Here is a tiny trained network, its code and every weight. The questions are about switching its units off for an input and a class, where a switched-off unit gives its printed mean instead of its output.

import numpy as np


def w(rows, s, z=0):
    codes = np.array(rows[::2]) - 128.0
    scale = np.full(codes.shape[1], s)
    scale[-1] = z or s
    return codes * scale


def norm(h):
    return h / np.sqrt((h * h).mean(-1, keepdims=True) + 1e-5)


def f(y):
    return y / 2 * (1 + np.tanh(0.7978845608 * (y + 0.044715 * y**3)))


def log_softmax(a):
    a = a - a.max(-1, keepdims=True)
    return a - np.log(np.exp(a).sum(-1, keepdims=True))


def net(x, mask):
    res = np.array(x, float).reshape(1, 3) / 4 @ E
    u = 0
    for l in range(2):
        y = f(norm(res) @ A[l][:, :-1].T + A[l][:, -1])
        res = res + np.where(mask[u : u + 4], y, B[l][:, -1]) @ B[l][:, :-1]
        u += 4
    return log_softmax(norm(res)[-1] @ U[:, :-1].T + U[:, -1])


A, B = {}, {}
E = w([
[67,151,163,151,2,46,141,83,121],'x0',
[56,180,132,109,147,87,117,186,121],'x1',
[163,85,181,75,133,100,176,169,123],'x2',
],0.0012)
A[0] = w([
[101,169,26,208,88,186,4,86,179,4],'L0N0',
[131,109,111,177,98,99,91,103,148,49],'L0N1',
[225,33,63,227,61,181,166,66,190,5],'L0N2',
[106,140,93,123,122,136,111,152,160,9],'L0N3',
],0.0029,0.0026)
B[0] = w([
[222,78,174,103,93,71,198,238,195,248],'L0N0',
[93,83,97,39,151,159,79,108,4,68],'L0N1',
[63,99,215,33,224,161,71,131,140,254],'L0N2',
[105,114,81,19,197,114,94,165,54,4],'L0N3',
],0.0037,0.00085)
A[1] = w([
[115,62,117,74,55,84,32,97,4,157],'L1N0',
[19,225,91,90,144,46,56,239,144,2],'L1N1',
[175,92,19,86,214,212,84,167,118,128],'L1N2',
[46,191,175,226,147,140,64,85,193,137],'L1N3',
],0.0029,0.0022)
B[1] = w([
[66,174,17,102,154,127,131,160,15,135],'L1N0',
[109,22,197,4,141,173,93,64,88,181],'L1N1',
[24,168,73,111,22,49,128,101,27,252],'L1N2',
[207,126,65,166,218,185,108,127,146,246],'L1N3',
],0.0038,0.0012)
U = w([
[21,226,16,211,21,16,159,50,15,223],'0',
[236,96,237,120,31,17,238,251,238,172],'1',
[53,21,215,2,246,212,11,27,110,45],'2',
[222,177,109,250,207,178,107,174,240,3],'3',
],0.0042,0.0024)

Each question gives the input, the list of numbers given to net, and the class t.
The units are the neurons (one row each of A and B). Each row of codes is followed by its name. A weight is (code - 128) times the scale printed after its matrix; where a second scale follows, it is the last column's (A, B and U).
mask holds one flag per neuron, layer by layer. A switched-off neuron (its flag False) gives its mean, the last column of its row in B, instead of its output. The means were averaged over made-up inputs and are rounded, as every weight is.
A unit's drop is (log p(t) with every unit on - log p(t) with that unit switched off) / (log p(t) with every unit on - log p(t) with every unit switched off).
The circuit of an input: a set's keep is (log p(t) with only the set's units on - log p(t) with every unit switched off) / (log p(t) with every unit on - log p(t) with every unit switched off). Starting from all 8 units, units are removed one at a time, each time the one whose removal leaves the highest keep (on an exact tie, the one counted first), for as long as the keep stays at least 0.8.
units of the circuit, in order: the units of the circuit, biggest drop first
most important unit: the unit with the biggest drop
top k neurons: the k neurons with the biggest drops, biggest first
k most important neurons of layer l: the k neurons of layer l with the biggest drops, biggest first
input [0,1,1], class 3: top neuron => L0N0
input [-8,-6,5], class 0: top 3 neurons => L1N2; L0N0; L1N1
input [-4,-3,-1], class 0: top 2 neurons => L1N2; L1N1
input [-8,8,3], class 0: top 2 neurons => L1N2; L0N2
input [5,1,-6], class 1: top 2 neurons => L0N0; L1N2
input [-1,-2,3], class 3: 2 most important neurons of layer 1 => L1N1; L1N3
input [-3,6,-7], class 1: top 2 neurons => L0N0; L0N2
input [-5,-1,2], class 0: top 2 neurons => L1N2; L0N0
input [0,1,3], class 3: 2 most important neurons of layer 0 => L0N0; L0N1
input [-8,4,6], class 0: units of the circuit, in order => L1N2; L0N0
input [4,-4,4], class 0: 2 most important neurons of layer 0 => L0N0; L0N1
input [-7,-2,6], class 0: units of the circuit, in order => L1N2; L0N0
input [1,0,0], class 3: top 2 neurons => L1N2; L0N0
input [-1,-8,7], class 2: units of the circuit, in order => L0N2
input [5,-7,-8], class 1: top 2 neurons => L0N0; L1N1
input [3,-1,0], class 3: 3 most important neurons of layer 1 => L1N2; L1N3; L1N1
input [-6,1,5], class 0: top 2 neurons => L1N2; L0N0
input [2,-1,0], class 3: top 2 neurons => L1N2; L1N3
input [-2,6,4], class 2: top 2 neurons => L1N1; L0N0
input [1,-1,3], class 3: units of the circuit, in order => L1N2; L1N1
input [-2,-6,4], class 2: most important unit => L0N2
input [2,7,-8], class 1: 2 most important neurons of layer 0 => L0N0; L0N2
input [1,-2,2], class 3: 2 most important neurons of layer 1 => L1N1; L1N3
